Below are the code and all the weights of a small trained network. Each question names an input and a target symbol and asks about switching units off, where a switched-off unit gives its printed mean instead of its output.

import numpy as np


def w(rows, s, z=0):
    codes = np.array(rows[::2]) - 128.0
    scale = np.full(codes.shape[1], s)
    scale[-1] = z or s
    return codes * scale


def f(y):
    return y / 2 * (1 + np.tanh(0.7978845608 * (y + 0.044715 * y**3)))


def softmax(a):
    e = np.exp(a - a.max(-1, keepdims=True))
    return e / e.sum(-1, keepdims=True)


def log_softmax(a):
    a = a - a.max(-1, keepdims=True)
    return a - np.log(np.exp(a).sum(-1, keepdims=True))


def net(x, mask):
    ids = ['αβδεηθλμστψω'.index(c) for c in x.split()]
    T = len(ids)
    res = E[ids] + P[:T]
    r = res
    for j in range(2):
        rows = slice(2 * j, 2 * j + 2)
        q, k, v = (r @ M[0][rows].T for M in (Q, K, V))
        z = softmax(np.where(np.tri(T) > 0, q @ k.T / 2**0.5, -1e9)) @ v
        o = O[0][rows]
        res = res + np.where(mask[j], z, o[:, -1]) @ o[:, :-1]
    y = f(res @ A[0][:, :-1].T + A[0][:, -1])
    res = res + np.where(mask[2:6], y, B[0][:, -1]) @ B[0][:, :-1]
    return log_softmax(res[-1] @ U[:, :-1].T + U[:, -1])


Q, K, V, O, A, B = {}, {}, {}, {}, {}, {}
E = w([
[67,254,115,85,98,199,141],'α',
[98,182,165,172,27,115,105],'β',
[125,177,219,95,134,53,120],'δ',
[35,111,204,11,41,156,126],'ε',
[91,131,119,28,160,157,136],'η',
[206,38,45,171,158,141,107],'θ',
[136,88,52,133,89,213,126],'λ',
[178,107,145,63,224,65,107],'μ',
[209,95,152,202,181,4,102],'σ',
[141,40,177,92,99,103,114],'τ',
[166,82,73,244,55,123,105],'ψ',
[155,191,99,175,160,147,142],'ω',
],0.0074)
P = w([
[72,114,64,120,137,67,255],'0',
[123,129,137,133,150,128,245],'1',
[160,142,87,98,92,90,75],'2',
[155,117,161,158,148,152,224],'3',
[163,148,114,101,97,118,46],'4',
[178,116,191,168,122,179,219],'5',
[161,147,145,113,115,157,38],'6',
[205,114,211,175,124,212,211],'7',
[169,146,180,123,131,191,29],'8',
[166,118,185,160,129,171,231],'9',
],0.0092)
Q[0] = w([
[127,135,93,91,116,123,28],'h1',
[128,142,111,114,85,84,65],'h1',
[159,112,98,138,113,98,65],'h2',
[129,100,159,184,159,145,251],'h2',
],0.02)
K[0] = w([
[205,126,230,132,155,244,74],'h1',
[180,157,195,142,122,188,40],'h1',
[201,93,166,172,135,175,53],'h2',
[70,105,22,135,113,23,195],'h2',
],0.011)
V[0] = w([
[143,176,75,88,235,161,146],'h1',
[98,1,119,50,126,160,144],'h1',
[201,44,80,197,171,84,123],'h2',
[117,120,42,178,31,231,130],'h2',
],0.013)
O[0] = w([
[201,239,68,84,154,130,69,208],'h1',
[110,78,127,81,29,150,41,252],'h1',
[81,130,177,135,229,240,85,209],'h2',
[152,52,2,88,132,217,165,73],'h2',
],0.013,0.0026)
A[0] = w([
[80,205,150,137,156,206,8,4],'n1',
[128,123,98,142,55,119,254,144],'n2',
[233,158,104,24,29,52,132,120],'n3',
[208,23,52,75,106,227,139,29],'n4',
],0.0066,0.0032)
B[0] = w([
[150,32,62,86,181,11,121,214],'n1',
[213,55,136,103,157,67,139,173],'n2',
[61,126,80,254,194,140,100,246],'n3',
[38,194,87,99,85,33,177,221],'n4',
],0.0078,0.011)
U = w([
[168,161,63,173,165,82,172,20],'α',
[221,64,166,98,95,118,231,166],'β',
[90,233,216,173,81,83,204,131],'δ',
[97,54,134,169,66,76,110,50],'ε',
[66,197,95,203,116,198,2,145],'η',
[155,28,49,51,170,170,56,77],'θ',
[129,201,102,46,40,88,147,113],'λ',
[196,171,137,39,93,42,57,112],'μ',
[87,86,180,190,236,144,139,75],'σ',
[136,56,206,87,39,206,70,225],'τ',
[21,115,145,179,164,204,214,150],'ψ',
[252,223,117,84,160,223,169,254],'ω',
],0.0049,0.0074)

Each question gives the input, a string of symbols that net reads in full, and the target symbol t.
The units are the heads (2 rows each of Q, K, V and O) and the neurons (one row each of A and B). Each row of codes is followed by its name. A weight is (code - 128) times the scale printed after its matrix; where a second scale follows, it is the last column's (O, A, B and U).
mask holds one flag per unit, heads first, then neurons. A switched-off unit (its flag False) gives its mean, the last column of its rows in O or B, instead of its output. The means were averaged over made-up inputs and are rounded, as every weight is.
A unit's drop is (log p(t) with every unit on - log p(t) with that unit switched off) / (log p(t) with every unit on - log p(t) with every unit switched off).
The circuit of an input: a set's keep is (log p(t) with only the set's units on - log p(t) with every unit switched off) / (log p(t) with every unit on - log p(t) with every unit switched off). Starting from all 6 units, units are removed one at a time, each time the one whose removal leaves the highest keep (on an exact tie, the one counted first), for as long as the keep stays at least 0.8.
units of the circuit, in order: the units of the circuit, biggest drop first
most important unit: the unit with the biggest drop
top k neurons: the k neurons with the biggest drops, biggest first
heads that matter: for each layer, one digit per head in row order, 1 if its drop is at least 0.15 and else 0, layers parted by /
input ε μ β η α λ λ η ψ α, target ε: top 2 neurons => [n3 n2]
input μ ψ ψ η, target μ: most important unit => h2
input α ω η α τ η α η, target α: units of the circuit, in order => [h2 n3 h1]
input λ θ ψ δ δ α η μ α ψ, target λ: units of the circuit, in order => [n4 h2 h1]
input θ η ω α δ θ ε μ ω μ, target θ: units of the circuit, in order => [h2 n1 h1]
input ω α θ, target θ: units of the circuit, in order => [h2 n1]
input θ δ ψ α σ, target σ: units of the circuit, in order => [h2 h1]
input η ω τ α τ τ ε ε, target η: units of the circuit, in order => [h1 n3 h2]
input η ω μ μ ω μ ψ, target ψ: units of the circuit, in order => [h1 h2]
input μ β μ ψ, target μ: units of the circuit, in order => [h2 h1 n1]
input σ η η α ψ μ ω η ψ σ, target σ: heads that matter => 01
input ω θ τ σ σ τ η η η β, target ω: heads that matter => 10
input ω θ β η β ω σ μ σ ε, target ω: heads that matter => 10
input μ α ψ ω θ ψ ε θ β ω, target μ: heads that matter => 11
input σ ω τ λ ω τ σ ω, target σ: units of the circuit, in order => [h2 n1]
input ω ω α μ μ, target μ: units of the circuit, in order => [h2 n1 n3]
input η ε σ θ, target η: most important unit => h1
input λ α τ, target τ: top 2 neurons => [n3 n4]
input α δ δ ω ω θ η ω, target α: top 2 neurons => [n3 n2]
input δ ε λ η, target δ: heads that matter => 01
input ψ θ β α δ ω ω α η ω, target ψ: most important unit => h2
input τ ε ψ λ ε ψ ψ η, target τ: heads that matter => 10
input τ η τ λ ω η σ λ β μ, target τ: heads that matter => 10
input α ψ σ θ θ θ, target α: heads that matter => 11
